Below are the code and all the weights of a small trained network. Each question names an input and a class and asks about switching units off, where a switched-off unit gives its printed mean instead of its output.

import numpy as np


def w(rows, s, z=0):
    codes = np.array(rows[::2]) - 128.0
    scale = np.full(codes.shape[1], s)
    scale[-1] = z or s
    return codes * scale


def norm(h):
    return h / np.sqrt((h * h).mean(-1, keepdims=True) + 1e-5)


def f(y):
    return np.maximum(y, 0)


def log_softmax(a):
    a = a - a.max(-1, keepdims=True)
    return a - np.log(np.exp(a).sum(-1, keepdims=True))


def net(x, mask):
    res = np.array(x, float).reshape(1, 2) / 4 @ E
    u = 0
    for l in range(3):
        y = f(norm(res) @ A[l][:, :-1].T + A[l][:, -1])
        res = res + np.where(mask[u : u + 6], y, B[l][:, -1]) @ B[l][:, :-1]
        u += 6
    return log_softmax(norm(res)[-1] @ U[:, :-1].T + U[:, -1])


A, B = {}, {}
E = w([
[249,104,105,84,132,255,109],'x0',
[146,81,239,101,225,88,27],'x1',
],0.0052)
A[0] = w([
[144,161,98,255,190,102,99,6],'0.n0',
[225,174,141,214,189,159,113,24],'0.n1',
[132,171,165,123,108,117,161,48],'0.n2',
[88,167,174,128,135,99,154,124],'0.n3',
[119,148,114,107,88,167,156,224],'0.n4',
[130,132,210,53,117,151,115,31],'0.n5',
],0.0086,0.0014)
B[0] = w([
[106,85,112,103,128,117,131,176],'0.n0',
[51,77,130,38,85,82,140,230],'0.n1',
[144,127,160,120,198,151,124,156],'0.n2',
[125,62,86,67,104,135,122,248],'0.n3',
[139,91,129,177,198,81,67,252],'0.n4',
[171,155,81,253,189,123,124,228],'0.n5',
],0.0066,0.0037)
A[1] = w([
[212,112,156,71,90,174,121,64],'1.n0',
[132,206,52,197,89,168,208,87],'1.n1',
[58,197,193,125,82,77,178,139],'1.n2',
[201,131,113,80,120,254,140,73],'1.n3',
[160,64,120,30,81,147,146,205],'1.n4',
[137,85,50,180,158,95,137,246],'1.n5',
],0.0095,0.0013)
B[1] = w([
[63,92,72,118,149,59,190,172],'1.n0',
[175,60,220,154,254,54,9,192],'1.n1',
[57,104,107,40,175,184,190,168],'1.n2',
[17,124,130,78,131,88,196,195],'1.n3',
[114,176,165,155,100,176,73,194],'1.n4',
[164,173,161,105,52,181,108,255],'1.n5',
],0.0076,0.0089)
A[2] = w([
[238,88,111,249,254,69,77,169],'2.n0',
[141,116,141,137,108,111,163,47],'2.n1',
[252,121,127,231,185,98,72,29],'2.n2',
[45,107,64,76,59,66,226,10],'2.n3',
[115,137,172,135,156,111,115,170],'2.n4',
[209,193,96,139,26,189,143,184],'2.n5',
],0.0098,0.0012)
B[2] = w([
[251,114,208,151,156,140,83,254],'2.n0',
[130,131,134,147,115,128,107,128],'2.n1',
[67,108,100,107,162,97,174,220],'2.n2',
[65,73,84,77,207,140,150,238],'2.n3',
[141,144,80,155,133,153,173,189],'2.n4',
[86,129,145,141,61,166,22,173],'2.n5',
],0.014,0.0092)
U = w([
[28,63,88,74,203,149,166,209],'0',
[250,86,215,173,209,131,94,201],'1',
[93,129,160,150,50,194,17,186],'2',
[155,201,113,169,84,113,208,5],'3',
[179,167,113,133,65,126,212,25],'4',
[148,176,110,200,94,150,210,2],'5',
[161,162,109,139,102,106,167,37],'6',
[147,158,89,213,96,129,188,19],'7',
],0.011,0.0045)

Each question gives the input, the list of numbers given to net, and the class t.
The units are the neurons (one row each of A and B). Each row of codes is followed by its name. A weight is (code - 128) times the scale printed after its matrix; where a second scale follows, it is the last column's (A, B and U).
mask holds one flag per neuron, layer by layer. A switched-off neuron (its flag False) gives its mean, the last column of its row in B, instead of its output. The means were averaged over made-up inputs and are rounded, as every weight is.
A unit's drop is (log p(t) with every unit on - log p(t) with that unit switched off) / (log p(t) with every unit on - log p(t) with every unit switched off).
most important unit: the unit with the biggest drop
k most important neurons: the k neurons with the biggest drops, biggest first
k most important neurons of layer l: the k neurons of layer l with the biggest drops, biggest first
drop when u is switched off: that unit's drop, to one decimal
input [0,-4], class 1: most important unit : 1.n1
input [1,-3], class 2: 4 most important neurons : [1.n5 0.n4 0.n5 2.n5]
input [3,-1], class 2: 3 most important neurons : [1.n4 0.n1 0.n4]
input [-3,-3], class 2: 2 most important neurons : [1.n5 1.n3]
input [-1,-3], class 2: 3 most important neurons : [1.n5 0.n4 0.n5]
input [2,-3], class 2: 3 most important neurons : [0.n4 1.n5 0.n5]
input [-3,-2], class 2: 2 most important neurons of layer 0 : [0.n3 0.n1]
input [4,4], class 0: 2 most important neurons of layer 0 : [0.n1 0.n4]
input [5,4], class 0: 2 most important neurons : [0.n4 1.n1]
input [7,7], class 0: 2 most important neurons of layer 1 : [1.n3 1.n1]
input [1,-4], class 1: 3 most important neurons : [1.n1 0.n1 0.n3]
input [4,1], class 0: 2 most important neurons : [1.n0 1.n3]
input [3,0], class 2: drop when 0.n1 is switched off : 1.6
input [-4,-8], class 1: most important neuron of layer 1 : [1.n1]
input [6,5], class 0: drop when 1.n1 is switched off : 0.6
input [4,-7], class 1: drop when 1.n1 is switched off : 2.7
input [3,-2], class 2: drop when 0.n4 is switched off : 1.5
